Below is a small trained network, with its code and all its weights. Each question gives an input and a class and asks what happens when units are switched off, that is, made to give their printed mean instead of their output.

import numpy as np


def w(rows, s, z=0):
    codes = np.array(rows[::2]) - 128.0
    scale = np.full(codes.shape[1], s)
    scale[-1] = z or s
    return codes * scale


def f(y):
    return np.maximum(y, 0)


def log_softmax(a):
    a = a - a.max(-1, keepdims=True)
    return a - np.log(np.exp(a).sum(-1, keepdims=True))


def net(x, mask):
    res = np.array(x, float).reshape(1, 7) / 4 @ E
    y = f(res @ A[0][:, :-1].T + A[0][:, -1])
    res = res + np.where(mask, y, B[0][:, -1]) @ B[0][:, :-1]
    return log_softmax(res[-1] @ U[:, :-1].T + U[:, -1])


A, B = {}, {}
E = w([
[94,2,157,76,165],'x0',
[30,103,105,161,239],'x1',
[189,92,38,89,194],'x2',
[187,83,29,168,166],'x3',
[82,147,42,11,80],'x4',
[168,190,123,100,194],'x5',
[210,153,190,30,202],'x6',
],0.0067)
A[0] = w([
[122,109,130,166,85,203],'n0',
[140,83,165,123,213,226],'n1',
[110,114,130,107,254,201],'n2',
[104,132,99,29,58,140],'n3',
[154,153,76,109,173,189],'n4',
[200,148,59,159,190,162],'n5',
[196,155,235,127,80,210],'n6',
[91,128,75,112,81,254],'n7',
[150,144,96,43,90,186],'n8',
[60,91,110,252,80,140],'n9',
[100,132,98,36,94,154],'n10',
[99,87,164,103,241,150],'n11',
[110,191,233,134,118,148],'n12',
[102,194,225,159,101,159],'n13',
[104,143,119,83,80,177],'n14',
[91,113,138,176,141,192],'n15',
[92,114,141,230,68,223],'n16',
],0.0081,0.0029)
B[0] = w([
[101,123,164,179,115,191],'n0',
[145,98,152,86,192,226],'n1',
[92,112,83,58,208,237],'n2',
[114,98,98,107,55,226],'n3',
[203,141,31,120,147,195],'n4',
[207,185,79,182,177,217],'n5',
[181,163,243,111,109,228],'n6',
[104,107,86,160,85,224],'n7',
[175,84,100,121,45,215],'n8',
[21,106,143,254,164,255],'n9',
[115,81,63,82,50,210],'n10',
[90,70,134,35,222,229],'n11',
[84,197,194,66,96,215],'n12',
[53,207,199,98,109,221],'n13',
[99,114,117,114,69,196],'n14',
[56,125,131,133,152,193],'n15',
[82,130,156,194,140,247],'n16',
],0.0072,0.0068)
U = w([
[120,54,123,29,219,3],'0',
[116,195,221,86,92,202],'1',
[132,59,68,88,13,178],'2',
[208,180,38,173,173,27],'3',
[254,79,198,147,112,150],'4',
[57,101,147,246,135,241],'5',
],0.0083,0.00041)

Each question gives the input, the list of numbers given to net, and the class t.
The units are the neurons (one row each of A and B). Each row of codes is followed by its name. A weight is (code - 128) times the scale printed after its matrix; where a second scale follows, it is the last column's (A, B and U).
mask holds one flag per neuron, in row order. A switched-off neuron (its flag False) gives its mean, the last column of its row in B, instead of its output. The means were averaged over made-up inputs and are rounded, as every weight is.
A unit's drop is (log p(t) with every unit on - log p(t) with that unit switched off) / (log p(t) with every unit on - log p(t) with every unit switched off).
The circuit of an input: a set's keep is (log p(t) with only the set's units on - log p(t) with every unit switched off) / (log p(t) with every unit on - log p(t) with every unit switched off). Starting from the 12 units with the biggest drops (on a tie, the unit counted first), units are removed one at a time, each time the one whose removal leaves the highest keep (on an exact tie, the one counted first), for as long as the keep stays at least 0.8.
circuit, biggest first: the units of the circuit, biggest drop first
most important unit: the unit with the biggest drop
k most important neurons: the k neurons with the biggest drops, biggest first
drop of u: that unit's drop, to one decimal
input [-5,8,7,-2,-6,-2,2], class 0: circuit, biggest first	[n11, n2]
input [-4,7,-5,3,7,6,1], class 3: most important unit	n4
input [2,-8,7,1,0,4,5], class 4: 2 most important neurons	[n6, n8]
input [6,-3,-8,6,7,-6,-5], class 5: 4 most important neurons	[n9, n16, n0, n4]
input [-3,1,2,7,6,-1,2], class 3: 2 most important neurons	[n5, n4]
input [5,5,-6,-4,-4,0,3], class 0: 3 most important neurons	[n11, n2, n1]
input [2,3,8,4,2,3,-4], class 3: 2 most important neurons	[n5, n4]
input [3,-2,7,3,7,-5,6], class 2: drop of n8	0.1
input [7,-7,3,0,-1,-2,1], class 4: drop of n12	0.1
input [-1,5,-8,6,-1,-6,8], class 0: drop of n11	0.2
input [4,2,-8,7,8,-5,-4], class 5: drop of n9	1.2
